Here is a tiny trained network, its code and every weight. The questions are about switching its units off for an input and a target symbol, where a switched-off unit gives its printed mean instead of its output.

import numpy as np


def w(rows, s, z=0):
    codes = np.array(rows[::2]) - 128.0
    scale = np.full(codes.shape[1], s)
    scale[-1] = z or s
    return codes * scale


def norm(h):
    return h / np.sqrt((h * h).mean(-1, keepdims=True) + 1e-5)


def softmax(a):
    e = np.exp(a - a.max(-1, keepdims=True))
    return e / e.sum(-1, keepdims=True)


def log_softmax(a):
    a = a - a.max(-1, keepdims=True)
    return a - np.log(np.exp(a).sum(-1, keepdims=True))


def net(x, mask):
    ids = ['Πεζητφ'.index(c) for c in x.split()]
    T = len(ids)
    res = E[ids] + P[:T]
    u = 0
    for l in range(3):
        r = norm(res)
        for j in range(3):
            rows = slice(2 * j, 2 * j + 2)
            q, k, v = (r @ M[l][rows].T for M in (Q, K, V))
            z = softmax(np.where(np.tri(T) > 0, q @ k.T / 2**0.5, -1e9)) @ v
            o = O[l][rows]
            res = res + np.where(mask[u + j], z, o[:, -1]) @ o[:, :-1]
        u += 3
    return log_softmax(norm(res)[-1] @ U[:, :-1].T + U[:, -1])


Q, K, V, O = {}, {}, {}, {}
E = w([
[101,181,93,105,181,155,155,114,134],'Π',
[47,106,97,167,126,130,125,95,50],'ε',
[164,111,28,180,204,81,63,72,124],'ζ',
[102,147,110,164,100,180,143,100,103],'η',
[61,172,175,192,151,100,120,129,68],'τ',
[141,104,126,101,150,182,110,164,5],'φ',
],0.015)
P = w([
[132,139,109,161,174,158,132,131,197],'0',
[157,79,147,123,150,1,64,114,182],'1',
[85,248,50,125,53,51,36,218,74],'2',
[145,161,187,165,138,85,163,19,96],'3',
[126,40,94,171,182,98,143,145,72],'4',
[48,202,81,118,60,72,74,158,90],'5',
[183,146,186,160,136,132,183,58,41],'6',
[90,103,112,136,173,208,138,101,136],'7',
[45,203,95,125,53,103,85,145,158],'8',
[217,155,225,94,146,106,168,90,43],'9',
],0.012)
Q[0] = w([
[88,71,129,129,254,128,172,132,155],'L0H1',
[158,94,100,94,80,164,121,115,143],'L0H1',
[116,176,122,109,69,165,40,156,164],'L0H2',
[224,106,152,72,177,165,154,28,162],'L0H2',
[117,244,157,99,111,66,137,70,100],'L0H3',
[105,111,50,142,188,99,119,71,84],'L0H3',
],0.0088)
K[0] = w([
[49,142,49,220,82,134,143,38,203],'L0H1',
[141,132,151,109,176,73,167,108,97],'L0H1',
[156,141,139,104,157,106,124,125,88],'L0H2',
[45,157,137,228,96,71,81,176,120],'L0H2',
[109,107,108,134,1,150,109,120,146],'L0H3',
[102,103,81,141,131,176,135,175,165],'L0H3',
],0.0094)
V[0] = w([
[177,166,120,160,48,148,144,113,209],'L0H1',
[192,3,55,120,127,188,175,103,72],'L0H1',
[105,144,151,134,90,112,169,141,216],'L0H2',
[40,117,109,125,50,93,178,109,120],'L0H2',
[140,143,17,93,103,55,149,111,196],'L0H3',
[149,97,178,181,154,75,137,117,90],'L0H3',
],0.0069)
O[0] = w([
[75,57,31,103,123,159,84,59,140,2],'L0H1',
[83,134,158,3,182,116,106,182,69,182],'L0H1',
[199,3,133,119,130,116,39,59,108,9],'L0H2',
[71,82,244,126,81,44,65,143,73,106],'L0H2',
[145,189,153,141,76,97,53,149,91,67],'L0H3',
[106,70,101,93,147,166,87,204,148,119],'L0H3',
],0.0074,0.0071)
Q[1] = w([
[139,166,130,124,98,129,195,73,134],'L1H1',
[130,117,159,168,60,12,107,74,158],'L1H1',
[120,191,73,124,118,96,126,178,82],'L1H2',
[86,122,85,168,143,178,104,154,138],'L1H2',
[115,178,146,154,67,76,96,122,162],'L1H3',
[92,134,144,161,187,134,90,125,140],'L1H3',
],0.011)
K[1] = w([
[155,120,175,92,167,212,103,239,92],'L1H1',
[171,22,158,36,220,184,84,162,2],'L1H1',
[103,140,151,44,110,190,168,117,69],'L1H2',
[193,75,132,72,195,168,179,183,137],'L1H2',
[63,115,93,174,56,71,236,47,125],'L1H3',
[246,86,159,107,120,41,83,112,196],'L1H3',
],0.0078)
V[1] = w([
[93,168,138,186,78,29,128,111,173],'L1H1',
[137,136,89,163,114,94,140,121,189],'L1H1',
[3,213,35,144,123,152,144,134,210],'L1H2',
[126,128,185,213,109,162,213,175,212],'L1H2',
[219,113,140,91,116,44,124,168,78],'L1H3',
[139,243,54,145,142,109,137,136,146],'L1H3',
],0.0067)
O[1] = w([
[105,135,183,43,97,159,121,157,172,181],'L1H1',
[190,52,144,146,39,150,169,164,116,137],'L1H1',
[155,188,75,169,250,203,126,47,96,218],'L1H2',
[218,112,162,151,178,141,66,126,168,162],'L1H2',
[162,58,223,88,37,127,3,45,107,121],'L1H3',
[103,236,112,94,123,128,28,124,111,253],'L1H3',
],0.0075,0.0044)
Q[2] = w([
[167,158,151,2,150,85,120,107,76],'L2H1',
[143,138,167,148,48,96,197,27,128],'L2H1',
[131,181,69,87,118,162,109,83,6],'L2H2',
[19,113,141,124,101,82,175,109,174],'L2H2',
[104,55,80,99,102,148,81,117,171],'L2H3',
[213,134,102,160,152,34,145,175,168],'L2H3',
],0.0087)
K[2] = w([
[135,240,78,181,237,168,122,210,58],'L2H1',
[8,141,139,255,106,63,155,140,55],'L2H1',
[60,198,66,128,143,253,137,167,214],'L2H2',
[192,79,167,141,154,90,158,64,102],'L2H2',
[109,53,97,117,126,93,107,62,216],'L2H3',
[53,164,170,151,106,145,126,107,9],'L2H3',
],0.0067)
V[2] = w([
[134,183,93,133,123,243,74,192,101],'L2H1',
[86,185,137,189,170,68,155,64,60],'L2H1',
[2,191,26,193,17,63,73,119,138],'L2H2',
[181,228,55,179,166,149,181,138,158],'L2H2',
[249,79,36,159,140,193,215,121,187],'L2H3',
[176,216,249,214,128,122,40,162,148],'L2H3',
],0.0067)
O[2] = w([
[245,219,40,184,110,2,146,154,223,199],'L2H1',
[80,170,134,135,222,130,148,62,109,197],'L2H1',
[47,234,144,104,126,58,163,109,136,136],'L2H2',
[53,118,103,118,75,150,125,20,179,254],'L2H2',
[104,83,148,239,135,33,68,175,169,105],'L2H3',
[210,226,115,188,38,237,146,58,87,164],'L2H3',
],0.0071,0.012)
U = w([
[159,55,158,175,80,165,99,166,147,243],'Π',
[81,193,67,34,49,94,56,255,157,70],'ε',
[62,30,163,54,136,90,96,146,184,245],'ζ',
[214,68,209,41,153,166,178,69,49,92],'η',
[118,125,192,186,50,123,126,31,123,3],'τ',
[132,92,121,201,242,201,167,51,184,103],'φ',
],0.006,0.0028)

Each question gives the input, a string of symbols that net reads in full, and the target symbol t.
The units are the heads (2 rows each of Q, K, V and O). Each row of codes is followed by its name. A weight is (code - 128) times the scale printed after its matrix; where a second scale follows, it is the last column's (O and U).
mask holds one flag per head, layer by layer. A switched-off head (its flag False) gives its mean, the last column of its rows in O, instead of its output. The means were averaged over made-up inputs and are rounded, as every weight is.
A unit's drop is (log p(t) with every unit on - log p(t) with that unit switched off) / (log p(t) with every unit on - log p(t) with every unit switched off).
The circuit of an input: a set's keep is (log p(t) with only the set's units on - log p(t) with every unit switched off) / (log p(t) with every unit on - log p(t) with every unit switched off). Starting from all 9 units, units are removed one at a time, each time the one whose removal leaves the highest keep (on an exact tie, the one counted first), for as long as the keep stays at least 0.8.
units of the circuit, in order: the units of the circuit, biggest drop first
unit that matters most: the unit with the biggest drop
which heads matter: for each layer, one digit per head in row order, 1 if its drop is at least 0.15 and else 0, layers parted by /
drop when u is switched off: that unit's drop, to one decimal
input τ τ φ η ε, target Π: unit that matters most => L0H1
input τ η Π, target τ: units of the circuit, in order => (L0H1, L0H2)
input τ η φ η Π, target Π: which heads matter => 111 / 100 / 101
input ε φ τ φ η, target η: which heads matter => 000 / 001 / 011
input ζ η η ζ φ φ φ ε, target ε: units of the circuit, in order => (L0H3, L1H2, L1H3)
input η η φ φ φ φ ε ζ, target ζ: units of the circuit, in order => (L0H1, L2H3, L1H2, L0H2)
input ε η τ τ Π φ η τ, target η: units of the circuit, in order => (L0H2, L1H3, L2H2, L2H3)
input ε φ τ η Π, target η: units of the circuit, in order => (L0H2, L1H3, L2H2, L1H2)
input τ ε ε ε φ φ η Π, target Π: which heads matter => 110 / 111 / 111
input η η τ, target τ: units of the circuit, in order => (L0H2, L0H1)
input η Π φ φ φ η φ ζ, target ζ: which heads matter => 110 / 010 / 001
input ζ ζ φ φ η, target ε: units of the circuit, in order => (L0H3, L1H2)
input ζ φ Π η τ, target ε: units of the circuit, in order => (L0H3, L1H3, L2H1, L0H2)
input η ζ φ τ η, target ζ: which heads matter => 110 / 000 / 001
input η φ φ η φ, target ζ: which heads matter => 100 / 000 / 001
input η η Π, target φ: unit that matters most => L0H1
input ε ζ τ ε τ, target η: which heads matter => 010 / 100 / 001
input Π φ φ τ ε φ η τ, target τ: which heads matter => 001 / 001 / 000
input ζ ζ Π Π η, target ε: units of the circuit, in order => (L0H3, L1H3)
input τ φ ε Π η, target Π: unit that matters most => L0H3
input η φ φ ζ Π ε ζ τ, target ζ: which heads matter => 110 / 001 / 001
input τ η φ τ η φ φ η, target Π: drop when L2H1 is switched off => 0.1
input η φ φ η φ ε φ Π, target ζ: drop when L0H3 is switched off => 0.0
